Below are the code and all the weights of a small trained network. Each question names an input and a class and asks about switching units off, where a switched-off unit gives its printed mean instead of its output.

import numpy as np


def w(rows, s, z=0):
    codes = np.array(rows[::2]) - 128.0
    scale = np.full(codes.shape[1], s)
    scale[-1] = z or s
    return codes * scale


def f(y):
    return np.maximum(y, 0)


def log_softmax(a):
    a = a - a.max(-1, keepdims=True)
    return a - np.log(np.exp(a).sum(-1, keepdims=True))


def net(x, mask):
    res = np.array(x, float).reshape(1, 2) / 4 @ E
    y = f(res @ A[0][:, :-1].T + A[0][:, -1])
    res = res + np.where(mask, y, B[0][:, -1]) @ B[0][:, :-1]
    return log_softmax(res[-1] @ U[:, :-1].T + U[:, -1])


A, B = {}, {}
E = w([
[72,72,88,252,210],'x0',
[211,235,144,151,180],'x1',
],0.015)
A[0] = w([
[109,151,126,203,152,132],'neuron 1',
[151,120,76,224,224,239],'neuron 2',
[255,220,187,124,139,218],'neuron 3',
[22,96,107,126,126,253],'neuron 4',
[34,84,70,136,127,208],'neuron 5',
[101,174,174,63,80,159],'neuron 6',
[96,56,172,65,32,210],'neuron 7',
[161,165,144,92,99,161],'neuron 8',
[148,161,128,127,110,128],'neuron 9',
[141,195,196,67,106,192],'neuron 10',
],0.012,0.0049)
B[0] = w([
[113,172,161,219,154,176],'neuron 1',
[2,116,225,230,167,231],'neuron 2',
[212,238,227,157,9,251],'neuron 3',
[93,1,108,91,213,199],'neuron 4',
[148,59,98,120,173,202],'neuron 5',
[205,101,91,58,122,200],'neuron 6',
[112,24,49,58,6,216],'neuron 7',
[162,89,146,145,113,188],'neuron 8',
[167,162,138,130,155,155],'neuron 9',
[232,136,116,112,47,218],'neuron 10',
],0.0097,0.022)
U = w([
[125,50,22,55,110,252],'0',
[117,225,189,227,97,248],'1',
[98,104,153,186,255,57],'2',
[248,172,206,82,105,141],'3',
[190,146,16,72,79,61],'4',
[76,67,57,80,225,45],'5',
[152,191,132,125,115,22],'6',
],0.0096,0.0034)

Each question gives the input, the list of numbers given to net, and the class t.
The units are the neurons (one row each of A and B). Each row of codes is followed by its name. A weight is (code - 128) times the scale printed after its matrix; where a second scale follows, it is the last column's (A, B and U).
mask holds one flag per neuron, in row order. A switched-off neuron (its flag False) gives its mean, the last column of its row in B, instead of its output. The means were averaged over made-up inputs and are rounded, as every weight is.
A unit's drop is (log p(t) with every unit on - log p(t) with that unit switched off) / (log p(t) with every unit on - log p(t) with every unit switched off).
The circuit of an input: a set's keep is (log p(t) with only the set's units on - log p(t) with every unit switched off) / (log p(t) with every unit on - log p(t) with every unit switched off). Starting from all 10 units, units are removed one at a time, each time the one whose removal leaves the highest keep (on an exact tie, the one counted first), for as long as the keep stays at least 0.8.
units of the circuit, in order: the units of the circuit, biggest drop first
most important unit: the unit with the biggest drop
top k neurons: the k neurons with the biggest drops, biggest first
drop when u is switched off: that unit's drop, to one decimal
input [-5,-2], class 4: top neuron	(neuron 7)
input [0,2], class 1: units of the circuit, in order	(neuron 6; neuron 7)
input [7,-6], class 2: top 3 neurons	(neuron 2; neuron 1; neuron 7)
input [0,5], class 1: units of the circuit, in order	(neuron 6; neuron 7)
input [1,-1], class 5: units of the circuit, in order	(neuron 3; neuron 10)
input [-6,-2], class 4: units of the circuit, in order	(neuron 7; neuron 2)
input [2,-1], class 2: units of the circuit, in order	(neuron 7; neuron 3)
input [4,-7], class 5: units of the circuit, in order	(neuron 4; neuron 3)
input [1,-3], class 0: top 2 neurons	(neuron 2; neuron 1)
input [3,-3], class 5: top 2 neurons	(neuron 3; neuron 4)
input [-6,-4], class 0: top 2 neurons	(neuron 3; neuron 7)
input [7,3], class 2: drop when neuron 3 is switched off	0.3
input [6,3], class 2: drop when neuron 3 is switched off	0.8
input [0,-1], class 0: drop when neuron 2 is switched off	0.6
input [4,-8], class 5: most important unit	neuron 4
input [-3,-3], class 0: drop when neuron 3 is switched off	0.2
